Below is a small trained network, with its code and all its weights. Each question gives an input and a class and asks what happens when units are switched off, that is, made to give their printed mean instead of their output.

import numpy as np


def w(rows, s, z=0):
    codes = np.array(rows[::2]) - 128.0
    scale = np.full(codes.shape[1], s)
    scale[-1] = z or s
    return codes * scale


def norm(h):
    return h / np.sqrt((h * h).mean(-1, keepdims=True) + 1e-5)


def f(y):
    return np.maximum(y, 0)


def log_softmax(a):
    a = a - a.max(-1, keepdims=True)
    return a - np.log(np.exp(a).sum(-1, keepdims=True))


def net(x, mask):
    res = np.array(x, float).reshape(1, 8) / 4 @ E
    u = 0
    for l in range(2):
        y = f(norm(res) @ A[l][:, :-1].T + A[l][:, -1])
        res = res + np.where(mask[u : u + 5], y, B[l][:, -1]) @ B[l][:, :-1]
        u += 5
    return log_softmax(norm(res)[-1] @ U[:, :-1].T + U[:, -1])


A, B = {}, {}
E = w([
[253,100,52,112,103],'x0',
[117,110,112,136,142],'x1',
[113,124,117,122,117],'x2',
[105,133,124,107,89],'x3',
[122,128,123,126,122],'x4',
[115,131,124,119,109],'x5',
[150,134,112,17,185],'x6',
[119,121,119,131,131],'x7',
],0.0073)
A[0] = w([
[117,131,26,84,131,170],'0.n0',
[28,159,159,220,58,48],'0.n1',
[255,202,61,206,173,46],'0.n2',
[64,165,143,89,144,58],'0.n3',
[175,65,118,170,33,5],'0.n4',
],0.008,0.0022)
B[0] = w([
[213,172,208,123,135,193],'0.n0',
[242,104,197,202,222,254],'0.n1',
[110,82,162,128,109,222],'0.n2',
[103,184,87,73,203,188],'0.n3',
[19,1,114,153,68,201],'0.n4',
],0.0085,0.0059)
A[1] = w([
[191,124,118,83,101,3],'1.n0',
[91,162,186,132,166,178],'1.n1',
[116,35,54,159,118,35],'1.n2',
[90,77,137,2,185,177],'1.n3',
[108,163,110,164,73,103],'1.n4',
],0.0095,0.0026)
B[1] = w([
[162,87,101,97,112,172],'1.n0',
[55,170,137,151,145,243],'1.n1',
[69,181,113,136,44,207],'1.n2',
[122,163,66,97,126,255],'1.n3',
[9,76,132,115,123,137],'1.n4',
],0.012,0.0053)
U = w([
[100,138,191,249,216,252],'0',
[103,48,105,205,31,136],'1',
[43,240,50,88,211,6],'2',
[231,93,43,52,118,52],'3',
],0.014,0.00043)

Each question gives the input, the list of numbers given to net, and the class t.
The units are the neurons (one row each of A and B). Each row of codes is followed by its name. A weight is (code - 128) times the scale printed after its matrix; where a second scale follows, it is the last column's (A, B and U).
mask holds one flag per neuron, layer by layer. A switched-off neuron (its flag False) gives its mean, the last column of its row in B, instead of its output. The means were averaged over made-up inputs and are rounded, as every weight is.
A unit's drop is (log p(t) with every unit on - log p(t) with that unit switched off) / (log p(t) with every unit on - log p(t) with every unit switched off).
The circuit of an input: a set's keep is (log p(t) with only the set's units on - log p(t) with every unit switched off) / (log p(t) with every unit on - log p(t) with every unit switched off). Starting from all 10 units, units are removed one at a time, each time the one whose removal leaves the highest keep (on an exact tie, the one counted first), for as long as the keep stays at least 0.8.
circuit, biggest first: the units of the circuit, biggest drop first
k most important neurons: the k neurons with the biggest drops, biggest first
k most important neurons of layer l: the k neurons of layer l with the biggest drops, biggest first
drop when u is switched off: that unit's drop, to one decimal
input [-1,3,-5,-8,-5,4,1,8], class 2: circuit, biggest first	(0.n1)
input [1,-8,-7,-2,1,4,2,-3], class 3: circuit, biggest first	(0.n3, 1.n1)
input [-4,-8,3,-5,-1,-2,1,5], class 2: 2 most important neurons	(0.n3, 0.n0)
input [-2,-2,1,8,-7,5,0,-3], class 0: 2 most important neurons of layer 1	(1.n3, 1.n2)
input [-1,-2,-8,-6,3,-3,3,8], class 2: 2 most important neurons	(0.n1, 1.n3)
input [1,-6,8,-8,-2,0,2,-5], class 3: 2 most important neurons	(0.n1, 0.n3)
input [1,-4,0,-3,3,-6,-6,-2], class 1: 2 most important neurons of layer 0	(0.n4, 0.n0)
input [1,5,-8,-4,6,-3,4,-4], class 3: 2 most important neurons of layer 0	(0.n3, 0.n1)
input [-2,8,3,2,7,3,0,3], class 0: 2 most important neurons	(0.n1, 1.n3)
input [6,-7,-4,2,-2,6,0,-2], class 1: drop when 0.n4 is switched off	0.5
